Here is a tiny trained network, its code and every weight. The questions are about switching its units off for an input and a target symbol, where a switched-off unit gives its printed mean instead of its output.

import numpy as np


def w(rows, s, z=0):
    codes = np.array(rows[::2]) - 128.0
    scale = np.full(codes.shape[1], s)
    scale[-1] = z or s
    return codes * scale


def f(y):
    return np.maximum(y, 0)


def softmax(a):
    e = np.exp(a - a.max(-1, keepdims=True))
    return e / e.sum(-1, keepdims=True)


def log_softmax(a):
    a = a - a.max(-1, keepdims=True)
    return a - np.log(np.exp(a).sum(-1, keepdims=True))


def net(x, mask):
    ids = ['ΦΨΩαβδελσ'.index(c) for c in x.split()]
    T = len(ids)
    res = E[ids] + P[:T]
    u = 0
    for l in range(3):
        r = res
        for j in range(2):
            rows = slice(4 * j, 4 * j + 4)
            q, k, v = (r @ M[l][rows].T for M in (Q, K, V))
            z = softmax(np.where(np.tri(T) > 0, q @ k.T / 4**0.5, -1e9)) @ v
            o = O[l][rows]
            res = res + np.where(mask[u + j], z, o[:, -1]) @ o[:, :-1]
        u += 2
        y = f(res @ A[l][:, :-1].T + A[l][:, -1])
        res = res + np.where(mask[u : u + 4], y, B[l][:, -1]) @ B[l][:, :-1]
        u += 4
    return log_softmax(res[-1] @ U[:, :-1].T + U[:, -1])


Q, K, V, O, A, B = {}, {}, {}, {}, {}, {}
E = w([
[148,108,137],'Φ',
[103,87,90],'Ψ',
[103,130,237],'Ω',
[159,117,142],'α',
[178,134,144],'β',
[254,88,221],'δ',
[163,162,77],'ε',
[181,133,156],'λ',
[168,120,161],'σ',
],0.016)
P = w([
[97,88,29],'0',
[114,104,178],'1',
[211,210,165],'2',
[10,89,93],'3',
[150,226,153],'4',
[31,20,84],'5',
[153,189,141],'6',
[4,1,50],'7',
[66,152,109],'8',
[47,61,12],'9',
[127,97,167],'10',
[161,115,86],'11',
],0.0053)
Q[0] = w([
[85,97,100],'L0H0',
[79,92,108],'L0H0',
[163,122,170],'L0H0',
[162,255,179],'L0H0',
[80,199,146],'L0H1',
[125,94,80],'L0H1',
[205,141,124],'L0H1',
[153,87,152],'L0H1',
],0.014)
K[0] = w([
[22,100,122],'L0H0',
[73,89,100],'L0H0',
[150,185,167],'L0H0',
[232,252,114],'L0H0',
[182,150,224],'L0H1',
[93,112,117],'L0H1',
[92,176,18],'L0H1',
[139,127,105],'L0H1',
],0.013)
V[0] = w([
[179,137,92],'L0H0',
[126,115,101],'L0H0',
[65,149,159],'L0H0',
[148,149,153],'L0H0',
[154,150,4],'L0H1',
[104,118,161],'L0H1',
[157,242,158],'L0H1',
[60,86,136],'L0H1',
],0.011)
O[0] = w([
[190,64,144,178],'L0H0',
[113,202,173,145],'L0H0',
[228,129,153,69],'L0H0',
[1,83,108,122],'L0H0',
[135,124,83,255],'L0H1',
[171,159,177,87],'L0H1',
[45,27,86,102],'L0H1',
[240,197,133,95],'L0H1',
],0.0061,0.0056)
A[0] = w([
[109,130,197,154],'L0N0',
[162,99,215,109],'L0N1',
[109,89,116,217],'L0N2',
[254,38,103,3],'L0N3',
],0.0093,0.0044)
B[0] = w([
[162,24,63,159],'L0N0',
[113,156,152,171],'L0N1',
[217,107,161,254],'L0N2',
[2,134,171,166],'L0N3',
],0.008,0.0039)
Q[1] = w([
[184,201,226],'L1H0',
[124,37,128],'L1H0',
[151,237,62],'L1H0',
[27,152,193],'L1H0',
[254,250,145],'L1H1',
[136,8,145],'L1H1',
[197,176,130],'L1H1',
[211,214,251],'L1H1',
],0.0068)
K[1] = w([
[231,85,209],'L1H0',
[174,54,91],'L1H0',
[205,139,44],'L1H0',
[139,48,217],'L1H0',
[127,35,135],'L1H1',
[95,173,107],'L1H1',
[209,113,104],'L1H1',
[254,156,221],'L1H1',
],0.0074)
V[1] = w([
[56,78,91],'L1H0',
[220,95,185],'L1H0',
[1,93,132],'L1H0',
[69,188,93],'L1H0',
[95,157,107],'L1H1',
[102,159,138],'L1H1',
[47,193,177],'L1H1',
[73,123,118],'L1H1',
],0.0089)
O[1] = w([
[50,149,103,138],'L1H0',
[76,56,2,156],'L1H0',
[155,196,149,62],'L1H0',
[53,47,142,89],'L1H0',
[218,104,87,111],'L1H1',
[171,101,76,88],'L1H1',
[41,167,113,2],'L1H1',
[119,131,80,102],'L1H1',
],0.0076,0.005)
A[1] = w([
[246,138,132,152],'L1N0',
[139,123,44,121],'L1N1',
[168,194,72,87],'L1N2',
[137,166,169,13],'L1N3',
],0.013,0.011)
B[1] = w([
[6,144,119,254],'L1N0',
[255,170,147,192],'L1N1',
[159,181,134,143],'L1N2',
[210,236,217,128],'L1N3',
],0.0091,0.0087)
Q[2] = w([
[146,108,82],'L2H0',
[58,58,63],'L2H0',
[144,26,92],'L2H0',
[79,133,84],'L2H0',
[148,128,133],'L2H1',
[222,141,250],'L2H1',
[114,177,26],'L2H1',
[61,111,129],'L2H1',
],0.012)
K[2] = w([
[166,84,197],'L2H0',
[246,149,227],'L2H0',
[64,31,152],'L2H0',
[169,205,171],'L2H0',
[170,98,180],'L2H1',
[105,36,232],'L2H1',
[154,154,20],'L2H1',
[203,79,207],'L2H1',
],0.011)
V[2] = w([
[113,135,147],'L2H0',
[131,236,114],'L2H0',
[55,53,128],'L2H0',
[66,85,134],'L2H0',
[166,146,223],'L2H1',
[130,139,248],'L2H1',
[118,126,226],'L2H1',
[39,56,156],'L2H1',
],0.011)
O[2] = w([
[167,183,121,110],'L2H0',
[85,78,52,91],'L2H0',
[131,194,233,156],'L2H0',
[132,171,164,138],'L2H0',
[185,69,63,45],'L2H1',
[188,121,2,2],'L2H1',
[247,109,54,20],'L2H1',
[160,253,63,61],'L2H1',
],0.0095,0.0049)
A[2] = w([
[123,24,133,45],'L2N0',
[165,1,220,123],'L2N1',
[166,135,241,162],'L2N2',
[123,95,130,9],'L2N3',
],0.0096,0.012)
B[2] = w([
[195,176,164,134],'L2N0',
[178,138,38,205],'L2N1',
[137,110,11,254],'L2N2',
[113,190,140,128],'L2N3',
],0.012,0.013)
U = w([
[181,156,125,174],'Φ',
[117,189,115,133],'Ψ',
[106,164,110,42],'Ω',
[95,162,119,95],'α',
[44,89,179,255],'β',
[86,164,132,178],'δ',
[121,10,80,76],'ε',
[105,150,114,23],'λ',
[106,143,122,76],'σ',
],0.012,0.0063)

Each question gives the input, a string of symbols that net reads in full, and the target symbol t.
The units are the heads (4 rows each of Q, K, V and O) and the neurons (one row each of A and B). Each row of codes is followed by its name. A weight is (code - 128) times the scale printed after its matrix; where a second scale follows, it is the last column's (O, A, B and U).
mask holds one flag per unit, layer by layer, with each layer's heads first. A switched-off unit (its flag False) gives its mean, the last column of its rows in O or B, instead of its output. The means were averaged over made-up inputs and are rounded, as every weight is.
A unit's drop is (log p(t) with every unit on - log p(t) with that unit switched off) / (log p(t) with every unit on - log p(t) with every unit switched off).
The circuit of an input: a set's keep is (log p(t) with only the set's units on - log p(t) with every unit switched off) / (log p(t) with every unit on - log p(t) with every unit switched off). Starting from the 12 units with the biggest drops (on a tie, the unit counted first), units are removed one at a time, each time the one whose removal leaves the highest keep (on an exact tie, the one counted first), for as long as the keep stays at least 0.8.
units of the circuit, in order: the units of the circuit, biggest drop first
unit that matters most: the unit with the biggest drop
k most important neurons: the k neurons with the biggest drops, biggest first
k most important neurons of layer l: the k neurons of layer l with the biggest drops, biggest first
drop of u: that unit's drop, to one decimal
input ε ε λ α Ψ α δ Ψ ε Ψ δ σ, target β: units of the circuit, in order -> L1N1, L1N0
input Φ Ψ ε ε Φ, target ε: 2 most important neurons -> L1N1, L2N1
input ε Φ σ α Φ λ σ λ Ψ Ψ β α, target β: units of the circuit, in order -> L0H1, L2N1, L1N0
input ε Ψ α, target ε: 4 most important neurons -> L1N1, L2N1, L1N2, L0N3
input ε δ ε Ψ ε, target ε: 2 most important neurons -> L1N1, L0N3
input α Ψ ε ε Φ σ Ω Ψ Ψ λ, target β: unit that matters most -> L0H1
input Ψ δ ε λ Ω, target Φ: units of the circuit, in order -> L2H1, L1N0
input Ψ Ψ Ψ, target β: 3 most important neurons -> L1N0, L2N1, L2N2
input ε Ψ Ψ α ε α Ω, target Φ: 2 most important neurons -> L1N0, L0N1
input ε Φ Ψ ε ε ε ε Ψ α Φ, target β: 3 most important neurons -> L1N0, L2N2, L0N0
input Φ ε ε Ω ε ε Φ, target ε: 2 most important neurons of layer 1 -> L1N1, L1N0
input δ ε ε Φ α Φ Ψ ε ε ε λ, target ε: 3 most important neurons of layer 1 -> L1N0, L1N1, L1N2
input Ψ ε ε σ α Ψ σ β, target β: 2 most important neurons -> L1N0, L1N1
input ε β Ψ Φ ε ε Ψ δ, target Φ: 3 most important neurons -> L0N3, L1N0, L0N1
input Ψ Ω Ψ Ψ Ψ Φ σ, target β: unit that matters most -> L1H0
input λ ε ε Ψ Ω ε ε Ψ α Ψ ε ε, target β: 3 most important neurons -> L2N2, L1N0, L2N1
input ε Ψ Φ Ψ Φ ε Ψ ε Ψ α ε, target β: 2 most important neurons -> L1N0, L2N2
input Ψ Φ α, target β: 2 most important neurons of layer 1 -> L1N0, L1N1
input Ψ ε ε Φ σ, target ε: 2 most important neurons -> L2N2, L1N1
input δ ε ε ε Ψ Ψ Ψ Ψ, target β: unit that matters most -> L0H1
input ε ε Ω ε ε δ, target Φ: 3 most important neurons of layer 0 -> L0N3, L0N1, L0N2
input Φ ε ε ε β, target ε: 2 most important neurons -> L1N1, L2N1
input ε ε ε λ ε, target ε: 2 most important neurons -> L1N1, L2N2
input β ε ε Ψ ε ε λ, target ε: 2 most important neurons -> L2N1, L1N1
input Ψ δ λ, target β: 2 most important neurons of layer 0 -> L0N2, L0N3
input Ψ δ σ σ δ α ε Ψ β Φ, target β: drop of L0H1 -> 1.0
input ε σ ε ε ε Φ β, target ε: unit that matters most -> L1N1
